Below is a small trained network, with its code and all its weights. Each question gives an input and a target symbol and asks what happens when units are switched off, that is, made to give their printed mean instead of their output.

import numpy as np


def w(rows, s, z=0):
    codes = np.array(rows[::2]) - 128.0
    scale = np.full(codes.shape[1], s)
    scale[-1] = z or s
    return codes * scale


def norm(h):
    return h / np.sqrt((h * h).mean(-1, keepdims=True) + 1e-5)


def f(y):
    return np.maximum(y, 0)


def softmax(a):
    e = np.exp(a - a.max(-1, keepdims=True))
    return e / e.sum(-1, keepdims=True)


def log_softmax(a):
    a = a - a.max(-1, keepdims=True)
    return a - np.log(np.exp(a).sum(-1, keepdims=True))


def net(x, mask):
    ids = ['ΓΘβδεζημξπστφψω'.index(c) for c in x.split()]
    T = len(ids)
    res = E[ids] + P[:T]
    u = 0
    for l in range(2):
        r = norm(res)
        for j in range(3):
            rows = slice(3 * j, 3 * j + 3)
            q, k, v = (r @ M[l][rows].T for M in (Q, K, V))
            z = softmax(np.where(np.tri(T) > 0, q @ k.T / 3**0.5, -1e9)) @ v
            o = O[l][rows]
            res = res + np.where(mask[u + j], z, o[:, -1]) @ o[:, :-1]
        u += 3
        y = f(norm(res) @ A[l][:, :-1].T + A[l][:, -1])
        res = res + np.where(mask[u : u + 4], y, B[l][:, -1]) @ B[l][:, :-1]
        u += 4
    return log_softmax(norm(res)[-1] @ U[:, :-1].T + U[:, -1])


Q, K, V, O, A, B = {}, {}, {}, {}, {}, {}
E = w([
[139,156,155,92,168,195,44,145,144],'Γ',
[190,151,207,108,130,143,142,181,114],'Θ',
[158,150,194,87,174,149,157,93,166],'β',
[120,92,134,167,224,64,101,107,61],'δ',
[131,126,209,251,114,122,158,67,101],'ε',
[175,67,30,126,170,112,145,77,171],'ζ',
[127,47,98,51,120,109,172,172,97],'η',
[161,143,142,96,145,142,154,187,204],'μ',
[156,169,149,122,218,147,62,212,102],'ξ',
[146,125,171,188,110,14,88,153,157],'π',
[25,41,147,45,146,100,90,93,214],'σ',
[142,55,123,200,107,206,130,135,168],'τ',
[70,68,176,132,84,166,174,164,102],'φ',
[126,159,180,59,151,103,140,142,149],'ψ',
[78,87,194,75,101,158,95,55,97],'ω',
],0.019)
P = w([
[71,233,96,59,160,141,188,148,157],'0',
[151,123,219,118,209,146,174,188,218],'1',
[171,85,217,124,190,151,143,175,221],'2',
[177,63,211,142,174,154,115,182,196],'3',
[183,45,185,156,154,153,85,197,168],'4',
[181,13,174,164,134,154,73,201,157],'5',
[172,1,139,171,107,143,77,188,147],'6',
],0.0088)
Q[0] = w([
[108,77,194,109,199,194,31,214,201],'L0H1',
[191,152,143,90,148,118,49,123,189],'L0H1',
[155,85,150,97,254,247,39,195,189],'L0H1',
[154,59,189,102,163,162,94,214,182],'L0H2',
[243,32,234,136,245,209,50,211,223],'L0H2',
[153,125,217,164,185,138,137,184,167],'L0H2',
[131,114,160,111,135,182,158,164,135],'L0H3',
[161,141,108,147,141,194,135,165,143],'L0H3',
[150,55,152,138,152,153,70,112,169],'L0H3',
],0.015)
K[0] = w([
[87,28,119,169,80,88,98,121,100],'L0H1',
[152,78,128,148,84,53,124,87,148],'L0H1',
[118,4,96,169,89,104,117,85,92],'L0H1',
[117,38,127,144,78,94,117,119,119],'L0H2',
[101,33,89,166,79,89,118,86,102],'L0H2',
[116,59,145,182,120,94,100,115,93],'L0H2',
[109,105,113,126,87,176,136,134,120],'L0H3',
[137,103,105,159,127,147,141,151,123],'L0H3',
[71,120,88,139,109,162,142,85,110],'L0H3',
],0.017)
V[0] = w([
[176,147,97,202,134,63,125,186,246],'L0H1',
[12,126,147,82,84,97,40,153,210],'L0H1',
[119,108,27,150,223,170,141,24,157],'L0H1',
[165,185,134,106,93,248,94,112,169],'L0H2',
[142,121,72,66,32,223,201,199,191],'L0H2',
[179,83,85,28,165,103,109,162,98],'L0H2',
[59,38,180,120,165,145,208,146,152],'L0H3',
[133,81,204,213,103,101,115,86,227],'L0H3',
[45,80,72,207,155,175,154,168,119],'L0H3',
],0.011)
O[0] = w([
[144,143,91,187,168,61,172,196,212,253],'L0H1',
[20,135,111,85,144,78,97,226,164,122],'L0H1',
[195,129,83,101,39,72,66,97,155,163],'L0H1',
[125,191,11,109,109,126,138,159,75,82],'L0H2',
[154,89,78,103,120,88,179,212,52,153],'L0H2',
[169,80,112,68,200,80,123,101,109,203],'L0H2',
[125,8,146,121,130,202,101,158,119,231],'L0H3',
[99,112,93,142,67,155,109,166,140,131],'L0H3',
[137,106,189,132,126,119,95,219,90,146],'L0H3',
],0.013,0.012)
A[0] = w([
[215,74,247,246,75,35,116,159,214,3],'L0N1',
[166,147,167,35,68,105,69,217,247,79],'L0N2',
[128,164,32,221,254,139,88,66,110,149],'L0N3',
[60,199,148,70,200,160,94,122,156,117],'L0N4',
],0.0082,0.0052)
B[0] = w([
[92,84,7,185,161,193,165,73,113,255],'L0N1',
[97,31,61,219,87,100,82,110,122,214],'L0N2',
[187,137,192,167,99,147,97,131,186,161],'L0N3',
[128,80,158,156,164,108,49,106,151,164],'L0N4',
],0.013,0.009)
Q[1] = w([
[132,248,110,110,38,91,193,98,59],'L1H1',
[110,200,144,97,86,117,127,138,109],'L1H1',
[96,84,149,178,147,128,98,150,140],'L1H1',
[106,132,132,116,101,92,199,90,124],'L1H2',
[151,39,82,196,123,141,74,143,154],'L1H2',
[131,187,116,88,170,118,106,167,155],'L1H2',
[124,221,80,11,60,75,184,98,47],'L1H3',
[133,2,148,229,132,163,93,150,188],'L1H3',
[155,35,156,221,220,143,106,153,136],'L1H3',
],0.015)
K[1] = w([
[143,14,143,165,124,196,110,171,164],'L1H1',
[144,52,153,130,154,165,121,124,138],'L1H1',
[133,203,161,136,167,110,181,134,86],'L1H1',
[181,121,140,137,142,131,130,192,160],'L1H2',
[99,182,115,113,101,69,147,92,100],'L1H2',
[96,67,109,144,121,162,152,115,171],'L1H2',
[143,8,166,193,139,183,93,151,146],'L1H3',
[117,239,128,75,145,67,151,92,107],'L1H3',
[81,233,107,87,110,63,178,61,113],'L1H3',
],0.016)
V[1] = w([
[117,132,129,39,134,74,76,112,205],'L1H1',
[241,59,120,110,208,138,160,91,89],'L1H1',
[62,204,135,110,110,122,157,138,71],'L1H1',
[128,111,110,98,108,248,224,113,172],'L1H2',
[193,207,163,172,49,66,111,155,3],'L1H2',
[156,163,71,15,113,114,185,58,133],'L1H2',
[154,207,176,227,154,125,118,30,144],'L1H3',
[188,48,64,213,37,128,59,96,168],'L1H3',
[79,41,202,88,101,185,59,30,50],'L1H3',
],0.012)
O[1] = w([
[104,151,160,168,177,101,66,43,128,154],'L1H1',
[126,94,114,139,158,186,253,66,192,186],'L1H1',
[201,189,100,101,174,90,91,197,110,106],'L1H1',
[185,96,45,114,87,39,150,126,73,110],'L1H2',
[209,90,180,171,193,234,158,188,183,93],'L1H2',
[238,164,79,118,101,98,89,93,176,151],'L1H2',
[118,131,150,203,107,54,137,175,186,63],'L1H3',
[171,48,188,139,29,148,65,102,142,101],'L1H3',
[133,118,201,190,80,62,158,106,18,7],'L1H3',
],0.013,0.02)
A[1] = w([
[93,102,148,95,147,168,102,148,232,169],'L1N1',
[158,190,59,103,158,249,122,148,164,254],'L1N2',
[79,118,145,191,165,116,209,126,149,27],'L1N3',
[173,199,134,143,158,78,62,130,215,74],'L1N4',
],0.013,0.0034)
B[1] = w([
[154,151,123,167,144,60,82,151,35,236],'L1N1',
[126,220,187,150,8,130,162,94,95,253],'L1N2',
[138,185,74,177,128,188,110,132,59,163],'L1N3',
[196,112,108,154,183,216,51,207,67,166],'L1N4',
],0.014,0.017)
U = w([
[85,86,117,93,153,59,38,171,181,106],'Γ',
[163,97,228,98,121,151,100,68,234,222],'Θ',
[152,164,122,103,131,60,237,196,208,185],'β',
[253,185,201,132,178,92,72,185,120,139],'δ',
[200,203,165,128,80,51,122,95,36,174],'ε',
[82,165,75,96,188,49,119,51,107,1],'ζ',
[157,76,170,127,119,204,140,218,97,90],'η',
[132,154,70,41,157,229,97,137,197,102],'μ',
[132,125,147,128,165,148,249,56,98,91],'ξ',
[104,106,135,210,225,138,138,173,181,98],'π',
[209,50,188,67,227,103,142,168,86,137],'σ',
[107,187,197,180,18,106,185,92,129,246],'τ',
[169,133,120,181,17,127,142,206,79,119],'φ',
[228,69,42,167,125,94,107,89,105,93],'ψ',
[70,123,125,89,64,138,83,58,57,82],'ω',
],0.011,0.006)

Each question gives the input, a string of symbols that net reads in full, and the target symbol t.
The units are the heads (3 rows each of Q, K, V and O) and the neurons (one row each of A and B). Each row of codes is followed by its name. A weight is (code - 128) times the scale printed after its matrix; where a second scale follows, it is the last column's (O, A, B and U).
mask holds one flag per unit, layer by layer, with each layer's heads first. A switched-off unit (its flag False) gives its mean, the last column of its rows in O or B, instead of its output. The means were averaged over made-up inputs and are rounded, as every weight is.
A unit's drop is (log p(t) with every unit on - log p(t) with that unit switched off) / (log p(t) with every unit on - log p(t) with every unit switched off).
The circuit of an input: a set's keep is (log p(t) with only the set's units on - log p(t) with every unit switched off) / (log p(t) with every unit on - log p(t) with every unit switched off). Starting from the 12 units with the biggest drops (on a tie, the unit counted first), units are removed one at a time, each time the one whose removal leaves the highest keep (on an exact tie, the one counted first), for as long as the keep stays at least 0.8.
units of the circuit, in order: the units of the circuit, biggest drop first
unit that matters most: the unit with the biggest drop
k most important neurons: the k neurons with the biggest drops, biggest first
top k neurons in layer l: the k neurons of layer l with the biggest drops, biggest first
which heads matter: for each layer, one digit per head in row order, 1 if its drop is at least 0.15 and else 0, layers parted by /
input β ξ ψ, target ζ: top 2 neurons in layer 0 : L0N2; L0N1
input ζ ψ π η μ π, target Θ: units of the circuit, in order : L0H2
input ζ ω μ Γ, target Θ: 4 most important neurons : L0N4; L0N1; L1N2; L1N3
input π η μ, target Γ: units of the circuit, in order : L1H1; L1H2; L0H2
input ψ σ π ζ ζ ξ, target ζ: which heads matter : 100 / 011
input ζ δ μ ζ ξ, target Θ: which heads matter : 100 / 101
input μ σ μ ζ Θ μ ζ, target μ: units of the circuit, in order : L1H3; L0H2
input ω μ φ η μ, target σ: which heads matter : 110 / 000
input Θ ψ ζ, target β: which heads matter : 110 / 101
input β μ ψ μ μ, target β: units of the circuit, in order : L0H2; L0H1
input π μ π μ ζ, target Γ: units of the circuit, in order : L1H2; L1H1; L0H2; L1N2
input ψ β μ δ μ ξ μ, target ζ: which heads matter : 101 / 011
input μ ζ π σ ξ ω, target ω: which heads matter : 100 / 010
input ξ μ η ζ σ, target π: units of the circuit, in order : L0H3; L1H3
input ζ ε ξ Γ π η μ, target Θ: units of the circuit, in order : L1H3
input ξ ζ τ ξ, target φ: which heads matter : 010 / 000
input μ μ ξ μ μ δ, target Θ: which heads matter : 010 / 000
input β μ ξ, target δ: 2 most important neurons : L0N1; L0N2
input δ μ μ τ μ τ, target φ: which heads matter : 010 / 000
input μ μ η ξ, target σ: units of the circuit, in order : L0H2
input η η μ η β μ, target σ: 2 most important neurons : L1N2; L0N1
input σ τ ω η η ζ β, target ω: which heads matter : 000 / 011
input Γ δ μ, target δ: which heads matter : 111 / 100
input η β ζ β ψ β, target ξ: which heads matter : 001 / 101
input μ ξ ε, target μ: which heads matter : 011 / 001
input μ μ σ σ μ φ, target η: top 2 neurons in layer 1 : L1N2; L1N1
input ω ζ μ, target ψ: unit that matters most : L1N2
input ζ ξ φ, target η: which heads matter : 110 / 000
input φ μ π, target π: 2 most important neurons : L1N2; L0N1
